Below is a small trained network, with its code and all its weights. Each question gives an input and a class and asks what happens when units are switched off, that is, made to give their printed mean instead of their output.

import numpy as np


def w(rows, s, z=0):
    codes = np.array(rows[::2]) - 128.0
    scale = np.full(codes.shape[1], s)
    scale[-1] = z or s
    return codes * scale


def f(y):
    return np.maximum(y, 0)


def log_softmax(a):
    a = a - a.max(-1, keepdims=True)
    return a - np.log(np.exp(a).sum(-1, keepdims=True))


def net(x, mask):
    res = np.array(x, float).reshape(1, 7) / 4 @ E
    y = f(res @ A[0][:, :-1].T + A[0][:, -1])
    res = res + np.where(mask, y, B[0][:, -1]) @ B[0][:, :-1]
    return log_softmax(res[-1] @ U[:, :-1].T + U[:, -1])


A, B = {}, {}
E = w([
[63,55,195,193,51,206,106,125,215,112],'x0',
[215,125,204,174,56,55,199,157,105,31],'x1',
[121,130,127,129,132,123,130,129,136,120],'x2',
[137,129,123,112,119,137,122,115,130,114],'x3',
[80,129,22,203,61,131,84,134,2,80],'x4',
[128,131,121,125,128,132,137,116,136,120],'x5',
[48,15,114,27,103,87,214,144,87,121],'x6',
],0.0097)
A[0] = w([
[122,106,119,128,142,139,101,117,127,156,4],'N1',
[98,128,49,190,65,164,107,144,58,95,69],'N2',
[80,56,114,44,111,122,179,144,106,143,44],'N3',
[106,86,155,155,94,166,100,138,174,105,18],'N4',
[143,92,180,60,146,120,154,131,175,142,70],'N5',
[183,141,192,167,89,71,138,131,105,69,118],'N6',
[77,64,194,198,74,203,103,113,189,111,73],'N7',
[193,186,85,86,216,70,131,113,66,134,33],'N8',
[222,254,145,238,161,183,46,104,171,139,12],'N9',
[183,142,203,99,181,156,165,128,213,181,101],'N10',
[147,86,161,115,97,109,179,106,97,90,97],'N11',
[190,131,185,164,68,85,172,157,141,65,104],'N12',
[57,132,92,99,169,188,63,82,149,212,57],'N13',
],0.0096,0.0038)
B[0] = w([
[138,128,133,142,164,141,118,141,157,139,138],'N1',
[156,178,199,160,126,88,6,34,32,67,213],'N2',
[80,38,98,197,70,112,179,145,195,48,194],'N3',
[156,165,143,92,105,106,189,112,122,151,174],'N4',
[86,141,166,202,96,108,39,87,54,111,178],'N5',
[85,134,54,86,189,215,74,186,168,188,207],'N6',
[253,191,190,43,83,65,250,146,117,195,225],'N7',
[212,175,196,66,60,108,242,130,155,187,215],'N8',
[38,2,89,170,69,78,211,134,204,47,252],'N9',
[134,156,163,211,139,101,2,42,5,61,214],'N10',
[97,113,86,138,167,174,116,151,173,121,175],'N11',
[107,176,70,109,238,224,75,192,143,162,213],'N12',
[122,169,49,81,232,230,79,217,156,179,206],'N13',
],0.0071,0.017)
U = w([
[89,160,83,103,198,237,87,180,154,163,159],'0',
[118,160,169,180,120,68,25,53,28,85,79],'1',
[33,2,108,152,93,71,190,137,182,77,247],'2',
[223,193,168,60,91,69,215,131,134,179,25],'3',
],0.0099,0.0013)

Each question gives the input, the list of numbers given to net, and the class t.
The units are the neurons (one row each of A and B). Each row of codes is followed by its name. A weight is (code - 128) times the scale printed after its matrix; where a second scale follows, it is the last column's (A, B and U).
mask holds one flag per neuron, in row order. A switched-off neuron (its flag False) gives its mean, the last column of its row in B, instead of its output. The means were averaged over made-up inputs and are rounded, as every weight is.
A unit's drop is (log p(t) with every unit on - log p(t) with that unit switched off) / (log p(t) with every unit on - log p(t) with every unit switched off).
The circuit of an input: a set's keep is (log p(t) with only the set's units on - log p(t) with every unit switched off) / (log p(t) with every unit on - log p(t) with every unit switched off). Starting from the 12 units with the biggest drops (on a tie, the unit counted first), units are removed one at a time, each time the one whose removal leaves the highest keep (on an exact tie, the one counted first), for as long as the keep stays at least 0.8.
units of the circuit, in order: the units of the circuit, biggest drop first
unit that matters most: the unit with the biggest drop
top k neurons: the k neurons with the biggest drops, biggest first
drop when u is switched off: that unit's drop, to one decimal
input [3,5,5,-8,-6,7,-5], class 1: units of the circuit, in order : (N10)
input [1,8,4,-2,6,8,-1], class 0: top 2 neurons : (N6; N12)
input [-8,8,-6,-7,1,-1,-4], class 0: top 3 neurons : (N6; N12; N7)
input [-7,1,5,2,6,1,-7], class 2: top 3 neurons : (N9; N7; N10)
input [0,-7,0,-2,-4,6,-8], class 2: top 2 neurons : (N9; N12)
input [-7,-6,1,4,-2,7,6], class 3: top 4 neurons : (N8; N9; N12; N6)
input [-3,7,-8,2,-4,7,-7], class 0: top 2 neurons : (N12; N6)
input [8,6,1,-2,1,-4,-7], class 3: top 2 neurons : (N7; N4)
input [1,3,-5,6,-6,3,6], class 1: top 3 neurons : (N9; N5; N10)
input [-6,-5,-1,8,0,8,2], class 3: top 3 neurons : (N8; N12; N6)
input [8,-6,1,-2,4,-4,7], class 3: top 2 neurons : (N7; N9)
input [-7,5,-7,5,-7,-4,-4], class 1: top 3 neurons : (N10; N7; N5)
input [-7,-6,1,-1,-1,-7,2], class 3: top 2 neurons : (N8; N12)
input [1,8,7,-3,3,6,8], class 0: top 3 neurons : (N12; N9; N6)
input [-6,3,3,-7,-3,-5,8], class 2: unit that matters most : N3
input [1,3,1,6,-4,-5,-2], class 1: top 3 neurons : (N10; N13; N5)
input [4,4,-7,6,1,1,-4], class 0: top 4 neurons : (N12; N8; N6; N3)
input [6,-4,1,8,-5,-3,2], class 3: drop when N7 is switched off : 1.6
input [5,8,-6,-6,-5,-1,0], class 0: drop when N12 is switched off : 0.4
input [5,-3,-8,3,-4,-3,-6], class 2: drop when N7 is switched off : 0.0
input [-7,0,-7,1,5,-4,-6], class 3: units of the circuit, in order : (N8)
input [-1,8,7,1,8,-1,7], class 0: drop when N6 is switched off : 0.5
